Here is a tiny trained network, its code and every weight. The questions are about switching its units off for an input and a target symbol, where a switched-off unit gives its printed mean instead of its output.

import numpy as np


def w(rows, s, z=0):
    codes = np.array(rows[::2]) - 128.0
    scale = np.full(codes.shape[1], s)
    scale[-1] = z or s
    return codes * scale


def f(y):
    return y / 2 * (1 + np.tanh(0.7978845608 * (y + 0.044715 * y**3)))


def softmax(a):
    e = np.exp(a - a.max(-1, keepdims=True))
    return e / e.sum(-1, keepdims=True)


def log_softmax(a):
    a = a - a.max(-1, keepdims=True)
    return a - np.log(np.exp(a).sum(-1, keepdims=True))


def net(x, mask):
    ids = ['βηλξτω'.index(c) for c in x.split()]
    T = len(ids)
    res = E[ids] + P[:T]
    u = 0
    for l in range(2):
        q, k, v = (res @ M[l].T for M in (Q, K, V))
        z = softmax(np.where(np.tri(T) > 0, q @ k.T / 4**0.5, -1e9)) @ v
        res = res + np.where(mask[u], z, O[l][:, -1]) @ O[l][:, :-1]
        u += 1
        y = f(res @ A[l][:, :-1].T + A[l][:, -1])
        res = res + np.where(mask[u : u + 12], y, B[l][:, -1]) @ B[l][:, :-1]
        u += 12
    return log_softmax(res[-1] @ U[:, :-1].T + U[:, -1])


Q, K, V, O, A, B = {}, {}, {}, {}, {}, {}
E = w([
[116,213,134,184,79,36,176,156],'β',
[149,163,121,49,55,167,196,66],'η',
[92,48,129,118,46,80,167,187],'λ',
[178,164,206,98,186,198,115,170],'ξ',
[75,204,172,221,178,46,221,239],'τ',
[98,94,143,34,22,176,254,240],'ω',
],0.019)
P = w([
[83,206,62,84,185,121,82,224],'0',
[59,151,86,84,135,165,65,175],'1',
[139,153,96,49,171,75,114,173],'2',
[85,141,124,107,111,160,101,153],'3',
[165,142,141,68,153,80,126,141],'4',
[103,121,153,124,98,165,118,124],'5',
[189,128,162,93,151,88,158,123],'6',
[123,208,184,207,132,139,193,152],'7',
[151,87,197,113,49,161,108,86],'8',
[228,140,209,123,121,64,178,114],'9',
[149,131,215,198,80,167,167,91],'10',
[250,111,233,132,107,67,190,77],'11',
[145,89,233,171,89,144,182,15],'12',
],0.011)
Q[0] = w([
[236,82,178,109,163,29,134,132],'0.h1',
[131,74,196,106,11,64,201,177],'0.h1',
[56,130,195,208,77,125,141,116],'0.h1',
[114,120,52,163,181,189,59,74],'0.h1',
],0.011)
K[0] = w([
[46,114,189,217,46,184,51,128],'0.h1',
[159,121,254,169,101,126,206,92],'0.h1',
[228,93,189,141,131,80,198,133],'0.h1',
[102,164,58,104,157,101,86,188],'0.h1',
],0.0081)
V[0] = w([
[88,188,55,107,136,135,41,150],'0.h1',
[123,222,143,135,74,35,51,108],'0.h1',
[161,32,61,169,26,163,40,254],'0.h1',
[172,118,158,153,162,133,150,187],'0.h1',
],0.006)
O[0] = w([
[100,167,144,135,147,99,131,102,2],'0.h1',
[131,141,112,170,168,121,249,139,92],'0.h1',
[79,138,156,176,128,149,160,73,220],'0.h1',
[133,115,153,150,121,105,121,127,210],'0.h1',
],0.015,0.0042)
A[0] = w([
[127,97,67,50,100,102,125,101,201],'0.n1',
[102,125,155,141,99,79,69,136,91],'0.n2',
[112,176,184,165,138,128,138,131,86],'0.n3',
[96,38,80,131,97,89,151,167,122],'0.n4',
[169,159,162,71,112,146,153,126,117],'0.n5',
[127,138,254,151,122,152,176,155,83],'0.n6',
[136,105,71,128,116,42,89,174,120],'0.n7',
[131,143,158,114,168,107,143,24,249],'0.n8',
[101,91,110,155,94,70,142,115,57],'0.n9',
[101,139,110,161,156,100,177,112,128],'0.n10',
[137,185,186,159,94,207,160,65,198],'0.n11',
[141,157,174,29,113,150,147,141,239],'0.n12',
],0.0097,0.0021)
B[0] = w([
[91,159,119,164,34,177,138,131,164],'0.n1',
[116,131,138,176,197,44,22,156,147],'0.n2',
[146,40,172,137,118,109,70,55,174],'0.n3',
[111,135,197,119,222,108,154,183,217],'0.n4',
[164,170,76,111,186,206,141,120,173],'0.n5',
[105,24,217,75,75,172,151,166,255],'0.n6',
[126,128,143,127,245,23,59,242,160],'0.n7',
[106,214,73,185,138,196,106,254,141],'0.n8',
[147,134,190,140,186,120,132,72,174],'0.n9',
[97,98,159,91,101,157,176,121,157],'0.n10',
[227,157,76,79,166,92,126,206,192],'0.n11',
[94,169,143,137,173,223,182,207,203],'0.n12',
],0.0055,0.014)
Q[1] = w([
[118,149,105,165,107,118,54,183],'1.h1',
[137,177,143,130,105,134,81,161],'1.h1',
[105,193,116,80,157,182,140,87],'1.h1',
[156,155,130,95,212,233,222,254],'1.h1',
],0.01)
K[1] = w([
[183,185,143,79,135,128,125,160],'1.h1',
[157,113,128,81,125,159,174,111],'1.h1',
[49,221,58,201,132,123,131,77],'1.h1',
[255,117,36,179,65,85,136,111],'1.h1',
],0.0086)
V[1] = w([
[97,185,106,225,96,44,117,186],'1.h1',
[21,2,93,151,184,92,89,238],'1.h1',
[127,164,179,156,73,50,153,119],'1.h1',
[134,108,186,172,202,128,126,84],'1.h1',
],0.0073)
O[1] = w([
[165,97,93,97,169,124,153,101,54],'1.h1',
[125,127,143,130,52,164,73,131,254],'1.h1',
[117,27,112,117,86,115,117,140,149],'1.h1',
[177,157,164,11,106,176,64,127,102],'1.h1',
],0.012,0.0064)
A[1] = w([
[127,142,129,210,105,11,94,140,149],'1.n1',
[109,160,112,182,102,184,160,137,116],'1.n2',
[83,118,84,120,88,118,136,208,129],'1.n3',
[99,143,110,78,57,91,126,118,206],'1.n4',
[86,77,157,125,169,168,148,135,190],'1.n5',
[134,146,175,153,173,126,47,136,135],'1.n6',
[208,161,150,61,132,87,85,123,254],'1.n7',
[164,111,118,83,254,90,96,184,130],'1.n8',
[107,165,71,114,130,73,130,209,148],'1.n9',
[206,136,129,90,121,62,104,62,113],'1.n10',
[148,194,126,128,153,208,146,161,40],'1.n11',
[169,149,95,144,74,180,117,107,98],'1.n12',
],0.0089,0.0031)
B[1] = w([
[83,68,145,134,202,164,123,111,198],'1.n1',
[137,99,126,140,175,41,147,100,190],'1.n2',
[195,112,113,178,153,164,98,64,227],'1.n3',
[205,154,71,207,52,189,72,170,186],'1.n4',
[175,134,77,70,124,2,178,83,253],'1.n5',
[152,195,133,104,171,88,101,13,192],'1.n6',
[91,92,203,175,139,157,37,144,182],'1.n7',
[189,154,110,160,11,203,172,143,206],'1.n8',
[140,129,161,32,137,133,160,160,199],'1.n9',
[168,67,106,192,153,128,53,189,125],'1.n10',
[177,163,169,226,85,101,65,127,228],'1.n11',
[107,204,189,84,120,34,81,31,149],'1.n12',
],0.0067,0.014)
U = w([
[116,125,120,126,151,240,152,128,253],'β',
[188,170,87,125,99,1,99,103,162],'η',
[124,189,151,77,117,87,99,129,115],'λ',
[121,124,124,171,125,152,116,85,44],'ξ',
[152,133,72,151,125,66,49,206,33],'τ',
[49,183,130,140,6,133,153,158,130],'ω',
],0.0065,0.0027)

Each question gives the input, a string of symbols that net reads in full, and the target symbol t.
The units are the heads (4 rows each of Q, K, V and O) and the neurons (one row each of A and B). Each row of codes is followed by its name. A weight is (code - 128) times the scale printed after its matrix; where a second scale follows, it is the last column's (O, A, B and U).
mask holds one flag per unit, layer by layer, with each layer's heads first. A switched-off unit (its flag False) gives its mean, the last column of its rows in O or B, instead of its output. The means were averaged over made-up inputs and are rounded, as every weight is.
A unit's drop is (log p(t) with every unit on - log p(t) with that unit switched off) / (log p(t) with every unit on - log p(t) with every unit switched off).
The circuit of an input: a set's keep is (log p(t) with only the set's units on - log p(t) with every unit switched off) / (log p(t) with every unit on - log p(t) with every unit switched off). Starting from the 12 units with the biggest drops (on a tie, the unit counted first), units are removed one at a time, each time the one whose removal leaves the highest keep (on an exact tie, the one counted first), for as long as the keep stays at least 0.8.
units of the circuit, in order: the units of the circuit, biggest drop first
unit that matters most: the unit with the biggest drop
k most important neurons: the k neurons with the biggest drops, biggest first
k most important neurons of layer l: the k neurons of layer l with the biggest drops, biggest first
input τ ξ β ω, target β: 2 most important neurons of layer 0 -> 0.n6, 0.n12
input ω λ ω ω λ λ β λ, target η: units of the circuit, in order -> 0.n4, 1.n5, 1.h1
input λ τ λ λ τ ω λ ξ τ ξ λ τ, target ω: units of the circuit, in order -> 1.h1, 0.h1
input λ λ τ τ β ξ ξ τ, target λ: unit that matters most -> 0.n11
input ξ η τ β β λ β, target ω: units of the circuit, in order -> 0.n12, 1.n5, 0.n4, 1.h1
input ω τ λ τ λ η ω τ λ β, target ω: units of the circuit, in order -> 0.h1, 1.h1
input λ τ τ λ ω τ ξ η β λ τ λ, target τ: units of the circuit, in order -> 1.h1, 0.h1, 0.n7
input λ ω ξ β ξ λ η τ β, target τ: units of the circuit, in order -> 0.h1, 0.n7, 1.n5
input ξ τ β λ, target η: units of the circuit, in order -> 0.h1, 1.n5, 1.h1
input λ ξ ω λ η ξ ξ η ω, target η: 3 most important neurons -> 1.n5, 1.n2, 1.n11
input τ ξ η λ ξ λ τ β λ β λ τ λ, target τ: units of the circuit, in order -> 0.h1, 0.n7
input η β η η β τ, target η: 2 most important neurons -> 1.n5, 0.n12
input λ ξ ω τ, target ξ: 2 most important neurons -> 0.n4, 1.n1
input λ ω τ η ξ β λ λ ξ β τ ξ, target β: unit that matters most -> 0.n12
input ξ λ λ ω λ ω τ λ ξ ξ ω λ, target ξ: 2 most important neurons of layer 0 -> 0.n4, 0.n2
input τ λ ξ η β, target β: 2 most important neurons -> 1.n1, 1.n5
input λ λ η η τ ξ λ, target λ: 3 most important neurons -> 0.n11, 0.n6, 1.n6
input η η η λ, target β: 3 most important neurons of layer 1 -> 1.n1, 1.n8, 1.n9
input τ η λ ξ ξ ξ ξ η β τ τ, target τ: 3 most important neurons of layer 0 -> 0.n12, 0.n3, 0.n6
input η λ ξ ξ η β ξ ξ ω λ, target ξ: unit that matters most -> 0.h1
input λ η ξ τ η η λ ω, target η: 2 most important neurons of layer 1 -> 1.n5, 1.n2
input λ β λ λ ξ λ, target λ: 3 most important neurons -> 0.n6, 0.n11, 1.n6
input λ ω τ β ξ λ τ ξ ξ η τ, target β: 4 most important neurons of layer 1 -> 1.n1, 1.n8, 1.n9, 1.n11
input λ λ η λ ξ λ τ λ η β, target β: 2 most important neurons of layer 0 -> 0.n11, 0.n7
input η λ τ τ, target τ: 4 most important neurons of layer 0 -> 0.n12, 0.n3, 0.n7, 0.n5
input β λ ξ τ τ β, target τ: 2 most important neurons -> 0.n12, 0.n7
input λ ξ λ ξ, target λ: unit that matters most -> 1.n12
